[ -7 -37 -55 -15 -15   0 -47   6  25  61 -15  41 -24 -46  39  36   0 -11
 -33   8 -14  18  26  -5  15  35 -51  -6 -14 -16  23 -12 -29 -18 -12  -7
  -2] | 12
[ 32  43 -28 -12 -30  42 -14 -37  26   5  10  42   2   7 -24 -22 -22 -16
 -13   7   0  36   1 -21  17  41  22 -21   2 -29 -51 -37  28  35  24  17
 -52] | 4
[ -20   32  -39   24   29  -33   29   33  -35   17  -33   13  -22   65
   15  -28   -9  -33   -9  -41   20    2  -41   38  -31   -1 -103   53
   50  -24   14    8   19   -9   11   -1  -52] | 11
[ 11 -63 -39 -37   7 -22 -32 -20  10  37 -62  13 -14   3  -8  -9 -27  -7
 -17 -35  19  20  -9  -3  10  13 -60   0 -18 -13 -13 -47 -13  20 -32 -15
 -57] | 6
[-36  30 -16  -4 -72 -14  -1  46 -28   4   0  41  14  55 -57   0  15 -15
  15 -80  16  -6 -14  43  23 -44 -12  49 -46  29  35 -36 -81  52  33 -24
 -59] | 5
[ -4  -4 -34 -64 -11   2  35 -39 -32   8 -43  89  31 -28  -3 -16  45 -18
 -27  21  12 -26  28  31  24  15 -30  19  26 -28 -47 -33 -60 -22 -21 -44
 -63] | 2
[-68 -10 -47  -7 -31   1 -30 -37  39  42 -20  47  58  67  -9  11 -16 -43
   3 -34   4   2  44  28 -74  11 -34  16 -37 -32  19 -51  27  38   2 -33
 -44] | 10
[ -2 -13 -27   8 -40 -56   1  -3 -22  17   4  28  -8 -29   7   4 -25   9
   9  10 -24   9  24  44  11  42 -15  -2 -19 -18   9  -9   5 -42 -55  27
 -11] | 3
[-42 -28  43  -9 -51  -4 -37  -5  24 -26 -47  43  34 -43  17   6   0   3
  -1   7  26   8 -13   0  38  12   1 -13 -41   1  55   8  52 -29   2  20
 -17] | 11
[-20  23  23 -43  93  77  38 -43 -83 -71 -62 -33  58 -56  16 -70 -11  18
 -20 -55  14 -54 -50  52  26  -6 -20 -33  45 -31  11  20 -22  -3  29  -5
  -9] | 9
[ 13 -25  34   8  37 -31  -9  -2  -5 -34  15 -40  23  35   6  -8  -7  27
 -52  21  55 -50 -14  30 -48 -58 -14  15  12   2 -37  37  43  64  16 -18
  17] | 7
[ 43 -12  26  18 -12  27 -35  -4 -37  24 -16 -13   7   0 -18  -1  -5   0
  -2 -14  25 -25  12  -5   0 -26 -16  42 -21  -6  28  22   9  41  35   0
  19] | 4
[ 17 -71  11  23  -1   2 -37   8   2  35 -37   8 -31 -12 -13  16 -14 -17
   8  -2 -16  22 -28 -66 -40   5 -53 -18 -16   4  22 -65   6   7 -32  14
 -14] | 5
[ -22  -11  -34   22   10   31  -70   -4  -12  -53 -102   -7   40  -48
  -18  -22  -22   18  -32   23    6    8  -15  -45   30   15   18   14
  -16  -43   29   84   15  -27   15   77  -23] | 4
[-17   0   1  -9 -46   0  39 -32  77  25   8  43 -16  -5  16  42  -2 -24
 -23  10   1  62   7 -20 -34   4   3 -42 -35   3 -35 -36  -2  33 -58   7
  44] | 12
[  -7  -25   -2  -17    1   48   -7  -29   14   26  -64  -45   22  -24
  -11   17  -37   -6  -12  -29   -5   35    6 -114    5  -37  -44  -15
  -43   16   16  -33  -32   11  -26    7   17] | 2
[ 13 -10  29  28  15  12  12 -16 -30  35   6  34 -20 -14  63 -20 -39   4
 -29  22 -30  -4  18  17   9  14 -56 -24 -19 -18  -9 -49   0 -43 -15  21
  -6] | 12
[ 14  -5  56   2   3  12  -2  -7 -19  -6 -21  22  45 -18  15  -6 -16 -18
  10  -9  30  26  18 -20  15  26 -22  12   1 -51  18  25  71 -21  35  27
 -46] | 11
[-36 -55 -37 -29   1  52 -63   0 -30  30 -14 -17  11 -16  16  -3  14  25
  30  39 -37 -80  -5  -8  12  57 -20   3  23   4  38  25  43   7  22 -13
 -28] | 1
[-37 -59   9 -33 -11 -27  32 -21   3  -1 -74  11  22 -12  -3  12   2   7
 -44 -11  -7  -8 -15   2 -47   9 -55 -34 -13  39  14 -67  -8  -8 -71 -23
 -28] | 0
[ 31 -13 -17 -11 -54 -23   0  35  -5  31 -38 -18 -17 -36   8  14  -4 -13
 -10   4 -10   5 -19 -37 -59  13 -19 -25 -32  59  12 -37  -9  46 -20 -44
  20] | 2
[  1  -6   6 -23 -33  19   4  -7  -3  -9 -38  37   3 -10 -14 -27  13 -25
   8 -30 -12   1  -4  19  -7  27  -6  21  18  27 -16  -9 -21 -40  11  -5
 -41] | 8
[-15 -28 -10  10 -94 -17 -18  37 -52  28  -2 -32 -18 -70   0  -4  25   1
 -81  18 -18   3  80 -26   9  34  -4  40  16  22  35  89  14   5 -64  10
 -13] | 7
[-20 -64 -14 -19   8 -74 -70  -2   6 -26 -29 -14  20 -13 -19 -37 -45  56
  32  10  -8 -28 -18  -7 -12  17 -35 -14 -21  53  37  28 -49  22  -3  43
 -31] | 10
[ -13    3 -101  -18  -43  -13  -21  -31   29   38  -28   99   29  -26
   16   -5  -15  -35  -45   -7   12   93   23  -27   64   44  -31   19
  -13  -72  -39    7   -2  -21   -7   59  -77] | 1
[-18 -16  44  -9 -33 -15 -63 -23 -43   4 -18  42  12 -46  20  -6 -14   9
 -33 -10 -15 -63  69  61  38  11   8  33  -4 -10  51  49  25   7  34 -14
 -43] | 8
[-14  -3 -19  21 -29 -43 -20  26   8  24 -14  10 -22  11  11 -16  -8   5
  -9 -13 -32   7  19 -27 -27 -18   1  51  10  26  21  52 -38  11   9  20
 -19] | 10
[ 21   6 -47  14 -21  -4  -5  -3  40  46 -68  23 -27 -11  22  20 -31 -15
 -26 -22 -25  46  -7 -18  35  -7 -34   5   4 -35 -11 -24  -7 -57 -17  54
 -18] | 0
[ -1 -30 -45   4  10  40   8   4 -17  27 -52   1   9 -19  17  36  11 -18
 -49  32   6   5   5 -35 -31   5 -23  -7  -2 -21  -2 -55  15  -3 -40 -37
  -1] | 0
[  6  61  43 -17  16 -16   6  16   8 -10   5 -49  21   3   2  28 -56  27
  47 -33  17 -44   5  -7 -10 -38  50 -27  -4  21  10  11  70  33  26 -21
  46] | 11
[ 33 -19 -56 -14 -44  -2 -16 -25  44  46   9  35   4 -29  38  21   1  -9
 -92  48  11  49  52 -81  34 -51  24  33  -5 -58 -55  33 -22  10  -1  22
 -31] | 9
[-14  19 -78   6  57  25  -7  28 -51  15 -74  30 -35 -36 -13   1  -1 -28
 -16 -22 -15  28  17 -76  17   6 -17  29  31 -22 -14 -36 -55  -3 -24 -21
 -47] | 2
[ 18  70   9  -4 -19  -9  97  -4  -4 -23  29   0  35  33  17  16   3  -1
 -60   8  10 -17   7  32 -31 -46  -8   6   9 -42 -30 -24  24   0  10 -55
 -10] | 3
[  39  -34  -35  -30  -51    7   -8  -15  -38    3  -13   19   12 -114
   49  -26   23   35  -91   33   -3    0  -13    7   64  -17    9   11
   29  -22  -27   84  -40    0   -6   25   -5] | 9
[-18   5  24  17  -1 -18  22 -14 -16 -18   5  41   9  19   4 -11 -10   5
  -8   3  24  -6  -4  24   5 -22 -12  20  21 -31  -5  -2  22 -21  -8  14
 -23] | 5
[ 20 -10  11  -8 -24 -36 -24 -18  45   7  28  24 -32  35 -17  -1  -7   4
   1  19  29   8  23 -31   6  -3  13   9 -14   0 -30 -33  50  52   4   4
 -40] | 1
[  8 -10 -64  18  23  19 -36   9 -36  16 -46  26 -11 -52  18  19 -30  11
 -12  -6 -13  16   1 -52  20   1  23  57  16 -37 -29  49 -15  16   0  23
  -5] | 3
[ 36 -20  -1 -10   9  62 -54 -25  10  21 -24  19  -4 -58  19 -43  -2  -5
  -3   5 -16  20   1 -61  20   3   1  14  22  -9  -9  27 -28   2  42  33
  -9] | 10
[ 30  -4   4 -39  34 -74   7 -18  67   4 -10   2  -8  23  33  -9 -59  10
  -7 -16  36  -1  -2  16   2  -4 -34 -24  13  18 -52 -41   0 -51  -4   4
  -2] | 7
[-30 -34   6 -21 -18 -20 -20  -5 -37 -11 -40 -10  32   5 -55 -15  -7   5
 -36 -50 -33 -10   0  17  -7 -24 -45   0 -26  21  18  12 -54  46  -7  16
 -70] | 8
[ 34 -19  41 -35 -36  11   2 -22 -43 -25 -15  39  87 -35  10 -23 -10 -15
 -19  10  31   1  15  34   7  31  -5  -7 -42 -13 -11  14 -11  19  52 -11
 -50] | 8
[-10 -23  63  17   2  25 -30 -38  -4 -39 -27  51  16  -8  -7 -18  -9   4
  -4  -2   5 -15   3  18  36  -4 -25  23  25 -40  18  15  51 -24  41  31
 -59] | 8
[ 43  63 -14   4  -4  80  -6 -45 -36 -55 -48 -39  23 -17 -21 -27 -18  27
  27 -10 -18 -87  13  11   1  22  36  46  50  -2 -57  35  17  -2  47  -9
   0] | 2
[ 31  19   2 -31   7 -33  15 -22 -21  11 -16  44   7 -10  29 -13   7  -4
 -39  30 -16 -60  20  10  -2 -15 -42  14   0  20  -8  -8 -87  18  33 -41
 -32] | 2
[ 16   6 -12  16 -54   6  23 -10   7  26  21  -7 -29 -27  30 -14  -2   1
 -36   2  15  28 -26  17  15 -10 -38   5  21  10  14  25  34   2 -36  -2
  48] | 6
[ 52  43   2  15 -12 -39  15 -12  26 -31 -39  15   8 -36  24  13 -17  18
 -64   7  -7  11   4 -15  23 -40   2  13  22 -46 -36  36  18 -35  27  20
 -13] | 2
[ -1  66 -24  29  34  48  63 -11 -87 -26  -2  -5  60  30  14 -45 -44 -25
 -30 -12  20   4  15  32   9  38 -38  18  24 -62 -46  20   7  20  16  17
 -47] | 7
[ 25 -44 -14   9  14  53 -12   5 -57  54 -52 -11   1 -27   7  33  26 -42
 -28  25   7 -16  37 -17 -35  22 -45   3 -18 -33  35 -51   4  23 -29 -43
   3] | 0
[  6 -29  18  38  50  40 -34 -46 -71 -52 -23  16 -31 -58  -3 -34   3  20
 -33   1 -13 -15 -47  37  40  23 -29   0  39 -38   6  15 -15  26 -16  38
  -9] | 5
[ 11 -35 -31   4  -2  59 -91 -15 -13  42 -20 -20  -4 -36  -9 -14 -23   4
   3   0  10   9  28 -59  22  19   1  35   3  -4  19  34  34 -19   9  30
  10] | 4
[  1 -26 -42  13  48  -8  -4  -4 -26  10 -73   5 -17  35  -5  -2 -11 -21
  15 -12  23   3  -9   4 -12  19 -82  36  26 -59  -3 -30  12  -8 -10  -7
 -50] | 2
[  42   23  -16   46 -101   -2   -9   29   -9   47   -6   10  -17   10
  -16    3  -29  -14  -26   10   -4  -16    7   12  -11   -8  -51    3
   -6  -23  -17  -29   71   48  -11   16  -27] | 7
[-16 -52  46 -22 -64   2 -24 -27  -2  -5 -18 -27  -2 -22 -19 -27   8  -2
 -21  25  -2  -8  41  -5  12  41 -57   5  15   4  61  40  44 -27 -24  21
 -53] | 8
[  6 -20 -36  17 -48 -26   5 -23 -35  14 -13  62  28 -32   2   2 -48  33
  -9  43   2 -25  -1  17   7   8 -23 -15  -8 -13 -32 -23  42  26 -60   3
 -17] | 6
[ 17   1 -28 -11 -35   5  35  25 -15  -8  -3  10   5  -7  18  36  36  14
 -71  35  19 -15 -20 -13 -20 -37  32  26  41 -30 -44  20  19  38  -3 -59
 -10] | 5
[ 24  -3 -39  24  21  28  24  26 -48  53 -15 -34 -35  72 -20 -30  30 -29
 -45  14  -6 -35  -2 -33 -98 -27 -83  63  69  -6 -15 -13  26  -7  -9 -36
 -35] | 4
[ 30 -60  -2  17  47  21 -13 -18 -17  49  -5  24 -16   2   8 -22 -22 -23
  29 -11   7  23  -7 -22 -17  37 -98  11  41 -24   6 -51  44 -44 -14   2
 -31] | 6
[ -2  -5 -50   0 -14   9  22  18 -11  72   1  23 -39  20  30  22   4 -32
  24  17 -25  -1   7   1  -2  53 -40  14  28 -22  27  -3   1  23 -17 -36
 -18] | 6
[-31  20  12 -19   0  55  43 -16   7 -16 -21 -34  -2 -30  22  13   7  26
 -41 -25 -13   1 -13  -3  28  -7  17  -9  55   4  10   7  41 -28 -20 -16
  17] | 0
[ 14  -8 -10 -24 -45 -29 -11   0  29  -1 -35  -6 -14 -36  22  16 -22  19
 -23   7 -15 -25  -9 -11  -3  21 -33  -7  -7  15  35 -11   8 -20  -3 -19
 -12] | 3
[  7 -29 -50  32  41  -7 -54  17  26  18 -96  28 -45  29  -8   9 -17 -34
   4  44  40 -40 -32  -8 -15 -18 -82  -1  -6 -46   4 -57   6  14 -21  12
  -6] | 7
[ -6 -13  -6  17  16 -31 -18 -21  16 -22  -4 -14   5   4   1   1 -16   5
 -25  -6  18  24  10 -30 -16  -2 -48  26   9   5  17  16   7 -12   3   7
  -9] | 2
[-41 -37 -16 -60   2  74 -59  -8  38  11 -68  27 -25 -35 -26  -5  44 -55
  58  -1  17 -39  -9 -26 -47  72 -24 -11   0  30  66 -75   8  -7  -2 -64
  -9] | 3
[ 12  19  -6 -26  -6 -10  53  11  21  10 -11 -27  68  33   9   3 -12  -3
 -16 -24 -43  24 -26 -26 -30 -54 -12 -32 -47   5  -8   0 -99  24  37   5
 -10] | 10
[ -9 -24  20  17 -17  20 -69 -32 -19 -13 -28 -43   7 -25  -9 -36 -19  29
 -26   0  32 -39   9  51  10   3 -37  17  19 -15  43  38  99 -13  -3  41
  -3] | 0
[  5  27  22 -37   4   6  -4  -1 -57 -69 -22 -85  59  -1 -15 -52 -11  42
 -39  10  31 -74  21  43 -23 -12  41  28  10 -34 -14  92  60  26  39  -9
 -42] | 3
[-50   0  11 -23  57  59  51 -30  -3 -29 -14 -21  39  70  -6  19  38 -33
   7 -20  65 -28  18  32 -63  26 -25  40  47 -20  20 -34  53   3   7 -84
  -7] | 0
[ 22  12  27  -7  25  44  52  -7 -35  11 -28  -9  14  35  17 -25   9 -26
  -6   9  27 -15   6 -20 -19 -15 -57  27  31 -41 -13 -28  26 -14  27 -38
 -38] | 2
[ 28 -13 -48  -8 -73  45  -1 -13 -15  56   7   5  30 -55  46 -39 -20 -29
 -37  35   2  60  31 -33  12  35   2 -19 -16 -41 -31   1  38 -50 -25  38
 -19] | 9
[  2  28  -7 -17  30 -46  21 -15  34 -21 -28  53  -8  13   5 -19   1 -19
 -29 -23  23  51 -17 -11  29 -27 -29  24  14 -19 -21  14 -62  -1  30  22
 -44] | 2
[  1  44 -39  55   0  26 -24  43 -69  60  14  81  19  -5   6 -37 -14 -39
  69  60  10 -23  44   0   1  10 -37  30  23 -76  43   5  33 -21  33  27
 -23] | 10
[-37  -4 -11 -31  18 -59  17  36 -28 -15 -34  32  33  34 -15  22   8  -2
  -9 -18  16 -31   1  29 -20  -1 -26  12  14 -39  35  -3 -18  18  18 -40
 -82] | 5
[  36  -10  -38    9  -11    7    2  -25   12   30    8    5   14   -1
   40   35  -28   -8 -101   61   -6   47   27  -75    9  -40  -11   17
    2  -59  -56   50   -4   50    8   11  -26] | 8
[-20 -31   9 -53  11   8  58  -5 -17  12 -68 -22   4 -17  10  17  31 -21
 -23 -22  22  -2   5 -13 -24   3 -42  -3  21  -2   6 -31  11 -41 -71 -55
   4] | 11
[ 42  -9 -32  -9 -33  87   3 -40 -11   4  -5 -77   4 -44   9  12 -24  42
 -37  26 -38  28  -6 -81  48  30  37  -4   9  -1 -40  57 -13  21 -19  31
  30] | 4
[ 18  35 -39 -12   7   6  19 -18  13   1 -29  11 -25  -6  27  -2 -19  -2
 -56  -1  12  49  31 -42  40  17  32  49  47 -30 -53  55 -15  16   8  27
 -44] | 0
[-14 -11 -39   3 -32 -26  19  23 -15   5 -51  27  21 -37  -3  47   8  -6
 -63   4 -25  -5  33 -23  17   3 -37   1 -11 -13  13  -5 -58 -13 -45  -8
 -26] | 7
[-30 -55  25 -41  -4 -15  37 -18  56   3  31  -8  71  29  13  62 -11  24
 -46 -50  19  65  35 -41 -25 -14 -28   7 -18  -7 -21  -8  14 -19   2 -26
 -30] | 12
[-27  11  13 -26   7 -21  28 -31  19  15 -12  45  36  12  -7  21  -4 -46
  -7 -41   4  21  48 -20 -24  21 -63  -5 -18   7  27 -69 -19 -44 -22 -28
 -39] | 11
[ 13  -9  20  -1 101  37  12 -29  31 -72 -75 -39  48  -3   3  -3 -34  16
 -33 -38 -11  10 -31 -53 -48   3 -46 -12  23 -28 -34  16  -8 -45  44  35
 -25] | 12
[  2 -29 -19 -40 -13 -41  46  12  -6 -27 -20  18  37 -35  -7  21  22   9
 -21  11   8  14 -29  -7 -17  15 -22 -27  14   8  -5 -11 -52 -35 -37 -17
 -15] | 5
[ 40  33 -65 -15 -69  42 -11  -8  17  86   7  48 -27  -4  -1  26  -4 -13
 -17  27 -46   1  35 -45  49  -3  13   9  -3 -22 -32 -31 -35   7   3  -1
 -21] | 4
[ 17 -23  24  22 -45 -67 -38  18 -62 -13   5 -47  38 -32  15 -64 -54  48
 -56  30  14 -23  27  55  24  12 -39  -2   1 -24   5  98  80 -20 -10  81
 -41] | 7
[ 21   5 -23  33   5  12 -26 -22  -3  38  21  46 -32 -40  32 -14 -13 -20
 -19  69  29  -3  44 -47 -11 -24  17  21  33 -46 -20  26  51  21 -18  27
  25] | 9
